Here is a tiny trained network, its code and every weight. The questions are about switching its units off for an input and a class, where a switched-off unit gives its printed mean instead of its output.

import numpy as np


def w(rows, s, z=0):
    codes = np.array(rows[::2]) - 128.0
    scale = np.full(codes.shape[1], s)
    scale[-1] = z or s
    return codes * scale


def norm(h):
    return h / np.sqrt((h * h).mean(-1, keepdims=True) + 1e-5)


def f(y):
    return np.maximum(y, 0)


def log_softmax(a):
    a = a - a.max(-1, keepdims=True)
    return a - np.log(np.exp(a).sum(-1, keepdims=True))


def net(x, mask):
    res = np.array(x, float).reshape(1, 8) / 4 @ E
    u = 0
    for l in range(3):
        y = f(norm(res) @ A[l][:, :-1].T + A[l][:, -1])
        res = res + np.where(mask[u : u + 4], y, B[l][:, -1]) @ B[l][:, :-1]
        u += 4
    return log_softmax(norm(res)[-1] @ U[:, :-1].T + U[:, -1])


A, B = {}, {}
E = w([
[128,128,127,128,128],'x0',
[85,1,94,139,56],'x1',
[126,129,130,128,128],'x2',
[51,172,25,122,187],'x3',
[60,164,170,34,60],'x4',
[127,127,128,128,129],'x5',
[128,127,129,127,130],'x6',
[128,128,126,128,129],'x7',
],0.0054)
A[0] = w([
[254,72,175,159,45,253],'L0N0',
[48,102,139,197,105,48],'L0N1',
[191,142,181,105,142,189],'L0N2',
[147,52,107,107,85,67],'L0N3',
],0.0089,0.0017)
B[0] = w([
[65,109,104,172,148,255],'L0N0',
[154,56,101,80,156,163],'L0N1',
[171,67,135,2,222,185],'L0N2',
[133,176,215,163,166,187],'L0N3',
],0.0083,0.007)
A[1] = w([
[69,223,168,8,131,251],'L1N0',
[85,102,153,64,110,96],'L1N1',
[170,170,131,118,254,83],'L1N2',
[126,44,72,40,138,109],'L1N3',
],0.0075,0.0021)
B[1] = w([
[30,75,107,164,171,254],'L1N0',
[149,249,183,92,64,185],'L1N1',
[151,146,134,150,54,202],'L1N2',
[172,197,123,43,186,189],'L1N3',
],0.012,0.0075)
A[2] = w([
[115,84,2,97,117,3],'L2N0',
[34,169,191,145,88,21],'L2N1',
[213,123,127,123,231,61],'L2N2',
[112,216,54,146,107,81],'L2N3',
],0.0077,0.0031)
B[2] = w([
[202,94,145,54,30,156],'L2N0',
[249,100,132,151,77,253],'L2N1',
[147,93,23,101,53,203],'L2N2',
[162,178,181,218,166,189],'L2N3',
],0.012,0.004)
U = w([
[217,72,5,92,79,124],'0',
[2,56,111,217,214,244],'1',
[64,207,171,31,151,182],'2',
[174,112,226,143,5,3],'3',
[177,245,101,244,128,39],'4',
],0.016,0.0049)

Each question gives the input, the list of numbers given to net, and the class t.
The units are the neurons (one row each of A and B). Each row of codes is followed by its name. A weight is (code - 128) times the scale printed after its matrix; where a second scale follows, it is the last column's (A, B and U).
mask holds one flag per neuron, layer by layer. A switched-off neuron (its flag False) gives its mean, the last column of its row in B, instead of its output. The means were averaged over made-up inputs and are rounded, as every weight is.
A unit's drop is (log p(t) with every unit on - log p(t) with that unit switched off) / (log p(t) with every unit on - log p(t) with every unit switched off).
The circuit of an input: a set's keep is (log p(t) with only the set's units on - log p(t) with every unit switched off) / (log p(t) with every unit on - log p(t) with every unit switched off). Starting from all 12 units, units are removed one at a time, each time the one whose removal leaves the highest keep (on an exact tie, the one counted first), for as long as the keep stays at least 0.8.
circuit, biggest first: the units of the circuit, biggest drop first
unit that matters most: the unit with the biggest drop
top k neurons: the k neurons with the biggest drops, biggest first
k most important neurons of layer l: the k neurons of layer l with the biggest drops, biggest first
drop of u: that unit's drop, to one decimal
input [-3,6,-1,0,1,-2,-6,-6], class 3: circuit, biggest first	(L0N3, L1N0)
input [-7,0,-6,2,-1,-1,1,3], class 4: top 2 neurons	(L0N2, L1N0)
input [-2,0,1,5,-5,5,-4,-6], class 4: top 4 neurons	(L0N2, L2N3, L1N0, L1N2)
input [-8,-1,-3,-7,6,1,6,-1], class 2: circuit, biggest first	(L0N2, L1N2)
input [-3,8,-7,3,0,2,0,8], class 0: top 3 neurons	(L1N3, L1N0, L2N2)
input [-7,0,-7,-8,4,8,7,-6], class 2: top 3 neurons	(L0N2, L1N2, L1N3)
input [4,-4,5,-7,1,7,-4,-2], class 2: circuit, biggest first	(L0N2)
input [2,-1,-5,-1,1,6,-3,3], class 2: circuit, biggest first	(L0N2, L2N1)
input [-3,-1,-7,5,-7,1,-2,-8], class 4: top 4 neurons	(L0N2, L1N0, L1N2, L2N3)
input [7,6,2,1,1,-4,3,-8], class 2: top 3 neurons	(L0N1, L1N3, L2N1)
input [0,-1,3,-1,-7,-2,-8,-4], class 0: top 2 neurons	(L1N0, L1N1)
input [-6,-1,2,-2,-1,1,-5,-7], class 0: top 2 neurons	(L0N2, L2N2)
input [-3,0,0,3,8,2,-5,1], class 1: top 3 neurons	(L1N0, L0N2, L0N1)
input [-2,-5,8,-8,0,-5,3,-5], class 0: circuit, biggest first	(L0N2, L2N2)
input [8,3,1,-4,-6,5,-6,2], class 1: unit that matters most	L0N0
input [-5,0,5,2,-5,3,-7,-3], class 4: top 3 neurons	(L1N0, L0N2, L1N2)
input [-8,-5,-1,7,3,1,-1,6], class 1: top 2 neurons	(L1N0, L1N1)
input [-6,8,4,-4,-2,-5,-8,-3], class 1: 2 most important neurons of layer 0	(L0N3, L0N0)
input [7,0,-8,-2,2,-3,4,7], class 2: drop of L1N3	0.8
input [-4,-1,0,-4,1,0,1,-1], class 2: circuit, biggest first	(L0N2)
input [-7,8,3,2,2,6,6,8], class 2: drop of L1N3	0.5
input [-5,0,6,2,-4,-7,7,6], class 4: drop of L1N0	1.8
